Below are the code and all the weights of a small trained network. Each question names an input and a target symbol and asks about switching units off, where a switched-off unit gives its printed mean instead of its output.

import numpy as np


def w(rows, s, z=0):
    codes = np.array(rows[::2]) - 128.0
    scale = np.full(codes.shape[1], s)
    scale[-1] = z or s
    return codes * scale


def softmax(a):
    e = np.exp(a - a.max(-1, keepdims=True))
    return e / e.sum(-1, keepdims=True)


def log_softmax(a):
    a = a - a.max(-1, keepdims=True)
    return a - np.log(np.exp(a).sum(-1, keepdims=True))


def net(x, mask):
    ids = ['βγδεζηθλμξπστφω'.index(c) for c in x.split()]
    T = len(ids)
    res = E[ids] + P[:T]
    u = 0
    for l in range(3):
        r = res
        for j in range(2):
            rows = slice(4 * j, 4 * j + 4)
            q, k, v = (r @ M[l][rows].T for M in (Q, K, V))
            z = softmax(np.where(np.tri(T) > 0, q @ k.T / 4**0.5, -1e9)) @ v
            o = O[l][rows]
            res = res + np.where(mask[u + j], z, o[:, -1]) @ o[:, :-1]
        u += 2
    return log_softmax(res[-1] @ U[:, :-1].T + U[:, -1])


Q, K, V, O = {}, {}, {}, {}
E = w([
[114,222,115,197,216],'β',
[134,161,133,86,140],'γ',
[124,178,135,91,166],'δ',
[177,239,123,123,219],'ε',
[244,115,143,38,129],'ζ',
[140,122,133,77,108],'η',
[143,159,136,87,149],'θ',
[183,17,125,255,63],'λ',
[63,178,148,148,171],'μ',
[122,96,166,48,94],'ξ',
[160,141,124,138,158],'π',
[55,140,116,55,98],'σ',
[145,121,153,79,130],'τ',
[125,115,155,62,107],'φ',
[151,135,88,97,87],'ω',
],0.0098)
P = w([
[113,178,170,143,118],'0',
[145,64,90,77,153],'1',
[166,189,121,113,83],'2',
[102,50,201,138,190],'3',
[172,119,28,94,146],'4',
[121,150,239,161,91],'5',
[123,29,95,116,230],'6',
[175,227,113,122,27],'7',
[85,29,253,168,185],'8',
[168,188,3,79,101],'9',
[124,194,254,173,34],'10',
[58,80,81,101,219],'11',
[221,211,86,114,49],'12',
],0.0085)
Q[0] = w([
[171,181,4,80,56],'0.h0',
[84,60,131,90,253],'0.h0',
[148,82,234,207,61],'0.h0',
[126,33,30,144,193],'0.h0',
[126,105,95,249,117],'0.h1',
[148,199,202,17,156],'0.h1',
[131,116,80,247,107],'0.h1',
[68,153,62,184,88],'0.h1',
],0.011)
K[0] = w([
[157,233,173,149,32],'0.h0',
[102,154,15,75,206],'0.h0',
[139,29,158,173,179],'0.h0',
[180,130,13,127,63],'0.h0',
[69,151,165,8,167],'0.h1',
[181,73,199,240,96],'0.h1',
[70,180,160,5,172],'0.h1',
[121,194,67,77,228],'0.h1',
],0.011)
V[0] = w([
[10,216,65,165,226],'0.h0',
[254,159,203,144,229],'0.h0',
[16,126,86,85,190],'0.h0',
[193,180,167,152,244],'0.h0',
[183,164,224,109,186],'0.h1',
[83,144,165,73,216],'0.h1',
[124,131,45,174,160],'0.h1',
[126,71,154,223,76],'0.h1',
],0.0085)
O[0] = w([
[182,125,113,156,2,110],'0.h0',
[41,102,51,138,135,212],'0.h0',
[160,196,154,144,40,146],'0.h0',
[50,110,68,138,67,190],'0.h0',
[122,158,77,145,47,254],'0.h1',
[160,124,146,174,42,136],'0.h1',
[206,90,120,123,232,42],'0.h1',
[72,103,98,126,212,120],'0.h1',
],0.0091,0.0021)
Q[1] = w([
[139,203,162,251,131],'1.h0',
[68,81,222,96,141],'1.h0',
[130,104,203,54,94],'1.h0',
[118,79,83,58,57],'1.h0',
[88,86,206,78,212],'1.h1',
[78,174,249,218,121],'1.h1',
[54,55,148,254,104],'1.h1',
[186,171,137,147,86],'1.h1',
],0.0066)
K[1] = w([
[179,9,164,145,161],'1.h0',
[180,134,108,11,131],'1.h0',
[135,137,36,65,82],'1.h0',
[91,203,77,140,139],'1.h0',
[135,50,125,22,121],'1.h1',
[146,2,198,194,116],'1.h1',
[175,24,82,178,192],'1.h1',
[109,172,125,198,87],'1.h1',
],0.007)
V[1] = w([
[110,222,176,147,127],'1.h0',
[35,136,218,199,120],'1.h0',
[170,236,76,104,117],'1.h0',
[98,139,118,10,103],'1.h0',
[165,179,135,255,170],'1.h1',
[124,183,125,188,148],'1.h1',
[27,165,129,177,185],'1.h1',
[129,33,197,158,104],'1.h1',
],0.0061)
O[1] = w([
[99,100,120,66,61,195],'1.h0',
[1,112,85,146,47,122],'1.h0',
[202,106,138,67,126,252],'1.h0',
[102,182,172,78,179,215],'1.h0',
[148,44,67,84,73,68],'1.h1',
[146,77,96,90,51,131],'1.h1',
[242,123,128,107,37,104],'1.h1',
[116,194,63,164,168,60],'1.h1',
],0.0067,0.0038)
Q[2] = w([
[74,154,184,136,129],'2.h0',
[123,156,253,202,117],'2.h0',
[177,208,129,106,56],'2.h0',
[37,81,171,142,65],'2.h0',
[154,68,164,144,182],'2.h1',
[56,179,140,128,233],'2.h1',
[84,9,51,163,166],'2.h1',
[55,84,144,99,182],'2.h1',
],0.0059)
K[2] = w([
[113,73,132,173,156],'2.h0',
[128,6,229,141,128],'2.h0',
[113,189,183,244,100],'2.h0',
[181,70,119,180,139],'2.h0',
[199,161,84,150,132],'2.h1',
[160,99,150,224,180],'2.h1',
[171,156,1,151,156],'2.h1',
[154,105,83,204,127],'2.h1',
],0.0061)
V[2] = w([
[184,248,81,59,183],'2.h0',
[166,243,3,145,150],'2.h0',
[67,17,240,208,128],'2.h0',
[191,192,42,33,98],'2.h0',
[92,202,51,55,152],'2.h1',
[102,231,65,63,124],'2.h1',
[201,147,77,87,179],'2.h1',
[37,83,210,168,85],'2.h1',
],0.0059)
O[2] = w([
[112,81,234,162,27,177],'2.h0',
[35,51,208,204,101,121],'2.h0',
[176,180,1,38,145,28],'2.h0',
[120,115,222,208,161,253],'2.h0',
[88,169,153,220,208,160],'2.h1',
[79,191,139,210,174,199],'2.h1',
[103,61,114,204,169,67],'2.h1',
[174,192,147,14,90,185],'2.h1',
],0.0081,0.0044)
U = w([
[111,145,83,153,150,220],'β',
[69,77,171,145,52,2],'γ',
[128,68,83,103,47,148],'δ',
[31,157,157,167,191,93],'ε',
[125,97,174,130,162,123],'ζ',
[119,131,130,125,102,94],'η',
[117,187,108,107,148,113],'θ',
[168,132,55,89,89,213],'λ',
[107,153,96,120,144,179],'μ',
[113,139,133,108,147,138],'ξ',
[104,136,127,128,121,125],'π',
[114,169,116,107,141,121],'σ',
[254,168,188,126,101,101],'τ',
[127,112,118,100,132,91],'φ',
[120,133,130,123,126,131],'ω',
],0.0093,0.0063)

Each question gives the input, a string of symbols that net reads in full, and the target symbol t.
The units are the heads (4 rows each of Q, K, V and O). Each row of codes is followed by its name. A weight is (code - 128) times the scale printed after its matrix; where a second scale follows, it is the last column's (O and U).
mask holds one flag per head, layer by layer. A switched-off head (its flag False) gives its mean, the last column of its rows in O, instead of its output. The means were averaged over made-up inputs and are rounded, as every weight is.
A unit's drop is (log p(t) with every unit on - log p(t) with that unit switched off) / (log p(t) with every unit on - log p(t) with every unit switched off).
The circuit of an input: a set's keep is (log p(t) with only the set's units on - log p(t) with every unit switched off) / (log p(t) with every unit on - log p(t) with every unit switched off). Starting from all 6 units, units are removed one at a time, each time the one whose removal leaves the highest keep (on an exact tie, the one counted first), for as long as the keep stays at least 0.8.
units of the circuit, in order: the units of the circuit, biggest drop first
unit that matters most: the unit with the biggest drop
which heads matter: for each layer, one digit per head in row order, 1 if its drop is at least 0.15 and else 0, layers parted by /
input ζ σ σ ζ ε η φ, target γ: units of the circuit, in order => (0.h0, 2.h0)
input δ β η ζ λ ε ω σ ζ σ ζ, target ζ: unit that matters most => 0.h1
input φ β ζ ζ β β σ, target δ: which heads matter => 10 / 01 / 00
input π σ μ ζ ω σ, target ε: units of the circuit, in order => (0.h0, 1.h1)
input σ ζ θ θ σ ζ ξ ξ β σ γ, target δ: units of the circuit, in order => (0.h0, 1.h1)
input β β β ζ ζ σ σ β ζ θ, target δ: units of the circuit, in order => (1.h1, 0.h0)
input ω ξ δ ζ σ β μ ε ω φ, target γ: units of the circuit, in order => (2.h0, 0.h0)
input ζ η ζ σ ε σ ζ ζ ε σ φ ζ λ, target ζ: units of the circuit, in order => (0.h0, 0.h1)
input γ σ σ σ μ, target τ: which heads matter => 11 / 00 / 00
input μ ξ ζ, target λ: units of the circuit, in order => (1.h0, 2.h0, 0.h1)
input ω σ ζ σ θ δ, target τ: which heads matter => 10 / 00 / 00
input σ ζ γ σ, target ε: units of the circuit, in order => (1.h1, 0.h0)
input ε σ μ, target γ: which heads matter => 11 / 00 / 10
input ζ ξ ω ζ σ σ ε σ σ σ θ β, target τ: units of the circuit, in order => (0.h0)
input σ σ ζ ζ ζ η σ η σ σ θ ξ, target τ: which heads matter => 10 / 00 / 00
input σ σ σ ζ β φ ξ ξ σ σ φ ω, target τ: which heads matter => 10 / 00 / 00
input ζ σ σ β σ, target τ: which heads matter => 11 / 00 / 00
input ζ ζ γ, target ε: which heads matter => 10 / 00 / 01
input φ ζ ζ θ, target ε: units of the circuit, in order => (0.h0, 2.h1)
input ζ σ ξ, target ε: units of the circuit, in order => (2.h1, 0.h0)
input σ σ π ε ξ ζ, target γ: unit that matters most => 0.h0
